Below is a small trained network, with its code and all its weights. Each question gives an input and a class and asks what happens when units are switched off, that is, made to give their printed mean instead of their output.

import numpy as np


def w(rows, s, z=0):
    codes = np.array(rows[::2]) - 128.0
    scale = np.full(codes.shape[1], s)
    scale[-1] = z or s
    return codes * scale


def norm(h):
    return h / np.sqrt((h * h).mean(-1, keepdims=True) + 1e-5)


def f(y):
    return y / 2 * (1 + np.tanh(0.7978845608 * (y + 0.044715 * y**3)))


def log_softmax(a):
    a = a - a.max(-1, keepdims=True)
    return a - np.log(np.exp(a).sum(-1, keepdims=True))


def net(x, mask):
    res = np.array(x, float).reshape(1, 8) / 4 @ E
    u = 0
    for l in range(2):
        y = f(norm(res) @ A[l][:, :-1].T + A[l][:, -1])
        res = res + np.where(mask[u : u + 6], y, B[l][:, -1]) @ B[l][:, :-1]
        u += 6
    return log_softmax(norm(res)[-1] @ U[:, :-1].T + U[:, -1])


A, B = {}, {}
E = w([
[112,149,86,37,133,95,81,114],'x0',
[193,128,180,134,185,160,110,71],'x1',
[123,241,2,122,178,65,128,93],'x2',
[181,143,137,145,89,134,108,41],'x3',
[73,154,112,143,114,70,134,178],'x4',
[228,76,111,167,132,160,158,120],'x5',
[71,147,110,154,55,66,147,59],'x6',
[119,25,78,95,232,169,114,95],'x7',
],0.007)
A[0] = w([
[228,86,219,184,93,234,126,246,134],'L0N0',
[214,220,52,53,220,117,88,19,177],'L0N1',
[147,215,60,160,135,114,128,181,110],'L0N2',
[120,148,44,148,137,161,170,73,47],'L0N3',
[51,163,134,106,219,156,144,234,182],'L0N4',
[194,2,141,92,22,101,94,64,5],'L0N5',
],0.0087,0.002)
B[0] = w([
[186,70,157,248,64,242,77,136,255],'L0N0',
[138,21,183,88,113,120,157,132,232],'L0N1',
[107,220,122,154,167,76,144,142,172],'L0N2',
[219,74,68,150,52,105,95,146,153],'L0N3',
[74,138,101,161,113,50,177,150,192],'L0N4',
[56,147,131,105,172,71,103,170,179],'L0N5',
],0.011,0.0093)
A[1] = w([
[177,118,129,29,137,126,122,20,68],'L1N0',
[192,109,48,109,174,85,124,113,250],'L1N1',
[85,108,127,111,110,138,70,112,47],'L1N2',
[63,112,246,94,77,122,86,135,194],'L1N3',
[136,152,196,163,105,221,136,120,209],'L1N4',
[190,43,130,98,110,185,70,137,211],'L1N5',
],0.014,0.0017)
B[1] = w([
[211,72,161,249,102,207,89,167,161],'L1N0',
[66,45,175,115,144,140,153,118,167],'L1N1',
[107,167,121,209,131,101,177,189,141],'L1N2',
[146,10,98,103,190,127,149,102,209],'L1N3',
[193,134,155,123,112,154,90,93,219],'L1N4',
[129,145,186,150,69,119,21,179,251],'L1N5',
],0.013)
U = w([
[158,68,189,169,98,168,62,110,203],'0',
[142,184,131,126,138,162,133,67,1],'1',
[78,77,113,117,158,82,173,98,236],'2',
[77,254,108,111,100,83,144,122,123],'3',
],0.013,0.0034)

Each question gives the input, the list of numbers given to net, and the class t.
The units are the neurons (one row each of A and B). Each row of codes is followed by its name. A weight is (code - 128) times the scale printed after its matrix; where a second scale follows, it is the last column's (A, B and U).
mask holds one flag per neuron, layer by layer. A switched-off neuron (its flag False) gives its mean, the last column of its row in B, instead of its output. The means were averaged over made-up inputs and are rounded, as every weight is.
A unit's drop is (log p(t) with every unit on - log p(t) with that unit switched off) / (log p(t) with every unit on - log p(t) with every unit switched off).
The circuit of an input: a set's keep is (log p(t) with only the set's units on - log p(t) with every unit switched off) / (log p(t) with every unit on - log p(t) with every unit switched off). Starting from all 12 units, units are removed one at a time, each time the one whose removal leaves the highest keep (on an exact tie, the one counted first), for as long as the keep stays at least 0.8.
units of the circuit, in order: the units of the circuit, biggest drop first
k most important neurons: the k neurons with the biggest drops, biggest first
k most important neurons of layer l: the k neurons of layer l with the biggest drops, biggest first
drop when u is switched off: that unit's drop, to one decimal
input [-5,-3,7,8,5,-1,-4,-4], class 3: units of the circuit, in order -> [L0N2 L0N0]
input [7,-4,5,2,-2,-4,-5,-4], class 2: most important neuron -> [L0N1]
input [8,5,-2,-8,2,-1,-6,3], class 2: units of the circuit, in order -> [L0N4 L0N0 L1N5]
input [7,-7,1,5,-2,-6,7,-3], class 2: 3 most important neurons -> [L1N5 L1N3 L0N4]
input [-5,7,1,-2,5,-7,0,-6], class 3: 2 most important neurons -> [L0N1 L0N0]
input [5,-5,-2,-4,1,1,1,-2], class 2: 2 most important neurons of layer 1 -> [L1N5 L1N4]
input [6,2,2,-1,-3,-2,-6,-7], class 2: 2 most important neurons -> [L0N0 L0N1]
input [-2,-6,6,-4,8,8,-1,3], class 2: 2 most important neurons -> [L1N1 L1N5]
input [8,0,-5,-6,-4,-6,6,-5], class 2: 2 most important neurons -> [L0N0 L1N3]
input [-1,-4,1,8,6,-6,-8,4], class 2: drop when L1N5 is switched off -> 0.1
input [-2,-8,1,-3,-1,0,-2,0], class 3: drop when L1N3 is switched off -> 0.2
input [-1,-2,-3,-4,3,5,7,0], class 2: drop when L0N0 is switched off -> 1.1
input [5,-8,6,7,2,-8,-6,4], class 2: drop when L1N3 is switched off -> 0.0
input [1,4,8,1,7,-7,8,-5], class 3: most important neuron of layer 1 -> [L1N3]
